Here is a tiny trained network, its code and every weight. The questions are about switching its units off for an input and a class, where a switched-off unit gives its printed mean instead of its output.

import numpy as np


def w(rows, s, z=0):
    codes = np.array(rows[::2]) - 128.0
    scale = np.full(codes.shape[1], s)
    scale[-1] = z or s
    return codes * scale


def f(y):
    return np.maximum(y, 0)


def log_softmax(a):
    a = a - a.max(-1, keepdims=True)
    return a - np.log(np.exp(a).sum(-1, keepdims=True))


def net(x, mask):
    res = np.array(x, float).reshape(1, 4) / 4 @ E
    y = f(res @ A[0][:, :-1].T + A[0][:, -1])
    res = res + np.where(mask, y, B[0][:, -1]) @ B[0][:, :-1]
    return log_softmax(res[-1] @ U[:, :-1].T + U[:, -1])


A, B = {}, {}
E = w([
[130,127,127],'x0',
[180,177,225],'x1',
[8,240,130],'x2',
[150,158,96],'x3',
],0.011)
A[0] = w([
[194,175,173,127],'N0',
[82,162,149,109],'N1',
[220,71,133,117],'N2',
[149,146,49,212],'N3',
[115,247,142,219],'N4',
[157,40,117,176],'N5',
[83,71,70,81],'N6',
[176,199,234,110],'N7',
[126,116,109,253],'N8',
[215,110,123,87],'N9',
[91,192,142,79],'N10',
[177,65,132,162],'N11',
[175,181,60,125],'N12',
],0.012,0.011)
B[0] = w([
[123,44,123,184],'N0',
[62,112,31,165],'N1',
[65,154,88,198],'N2',
[76,83,186,192],'N3',
[17,129,127,250],'N4',
[64,172,132,200],'N5',
[158,45,2,157],'N6',
[131,42,62,211],'N7',
[64,132,201,216],'N8',
[93,190,67,170],'N9',
[120,158,70,168],'N10',
[6,166,104,194],'N11',
[56,60,175,151],'N12',
],0.009,0.015)
U = w([
[125,153,114,249],'0',
[129,237,31,10],'1',
[132,149,108,254],'2',
[147,73,52,38],'3',
[145,189,194,144],'4',
[255,137,131,51],'5',
[230,208,120,41],'6',
],0.015,0.0086)

Each question gives the input, the list of numbers given to net, and the class t.
The units are the neurons (one row each of A and B). Each row of codes is followed by its name. A weight is (code - 128) times the scale printed after its matrix; where a second scale follows, it is the last column's (A, B and U).
mask holds one flag per neuron, in row order. A switched-off neuron (its flag False) gives its mean, the last column of its row in B, instead of its output. The means were averaged over made-up inputs and are rounded, as every weight is.
A unit's drop is (log p(t) with every unit on - log p(t) with that unit switched off) / (log p(t) with every unit on - log p(t) with every unit switched off).
The circuit of an input: a set's keep is (log p(t) with only the set's units on - log p(t) with every unit switched off) / (log p(t) with every unit on - log p(t) with every unit switched off). Starting from the 12 units with the biggest drops (on a tie, the unit counted first), units are removed one at a time, each time the one whose removal leaves the highest keep (on an exact tie, the one counted first), for as long as the keep stays at least 0.8.
units of the circuit, in order: the units of the circuit, biggest drop first
unit that matters most: the unit with the biggest drop
k most important neurons: the k neurons with the biggest drops, biggest first
drop of u: that unit's drop, to one decimal
input [3,3,-8,4], class 1: unit that matters most -> N9
input [-5,6,-1,-1], class 3: 3 most important neurons -> (N7 N0 N5)
input [5,5,-5,3], class 1: units of the circuit, in order -> (N9 N2)
input [3,-8,5,4], class 3: 3 most important neurons -> (N6 N5 N11)
input [2,4,-5,4], class 1: 3 most important neurons -> (N9 N2 N11)
input [1,6,2,5], class 3: 2 most important neurons -> (N7 N0)
input [-2,-7,5,7], class 0: 3 most important neurons -> (N7 N3 N0)
input [-3,-1,7,8], class 0: 2 most important neurons -> (N12 N3)
input [6,1,-6,5], class 1: 4 most important neurons -> (N9 N2 N11 N5)
input [-4,-1,-6,-8], class 0: 2 most important neurons -> (N10 N1)
input [0,-5,-6,3], class 1: units of the circuit, in order -> (N5 N11)
input [-3,-8,4,5], class 3: 3 most important neurons -> (N6 N5 N11)
input [-8,-6,-5,-6], class 2: units of the circuit, in order -> (N7 N5)
input [-1,-7,6,-4], class 3: units of the circuit, in order -> (N6)
input [-1,2,-8,2], class 1: units of the circuit, in order -> (N9 N2)
input [7,8,6,-7], class 3: units of the circuit, in order -> (N7 N1)
input [-8,-4,-4,7], class 2: 2 most important neurons -> (N7 N3)
input [6,-7,5,5], class 3: 2 most important neurons -> (N6 N5)
input [5,7,-3,-3], class 3: 2 most important neurons -> (N7 N0)
input [4,-6,6,7], class 0: units of the circuit, in order -> (N3 N12)
input [4,-5,-5,6], class 0: units of the circuit, in order -> (N7 N5)
input [-2,5,0,1], class 3: 3 most important neurons -> (N7 N0 N5)
input [-4,-1,7,7], class 0: units of the circuit, in order -> (N12)
input [-4,-4,-7,-5], class 1: drop of N1 -> 0.0
input [7,-5,-6,-4], class 2: drop of N0 -> -0.1
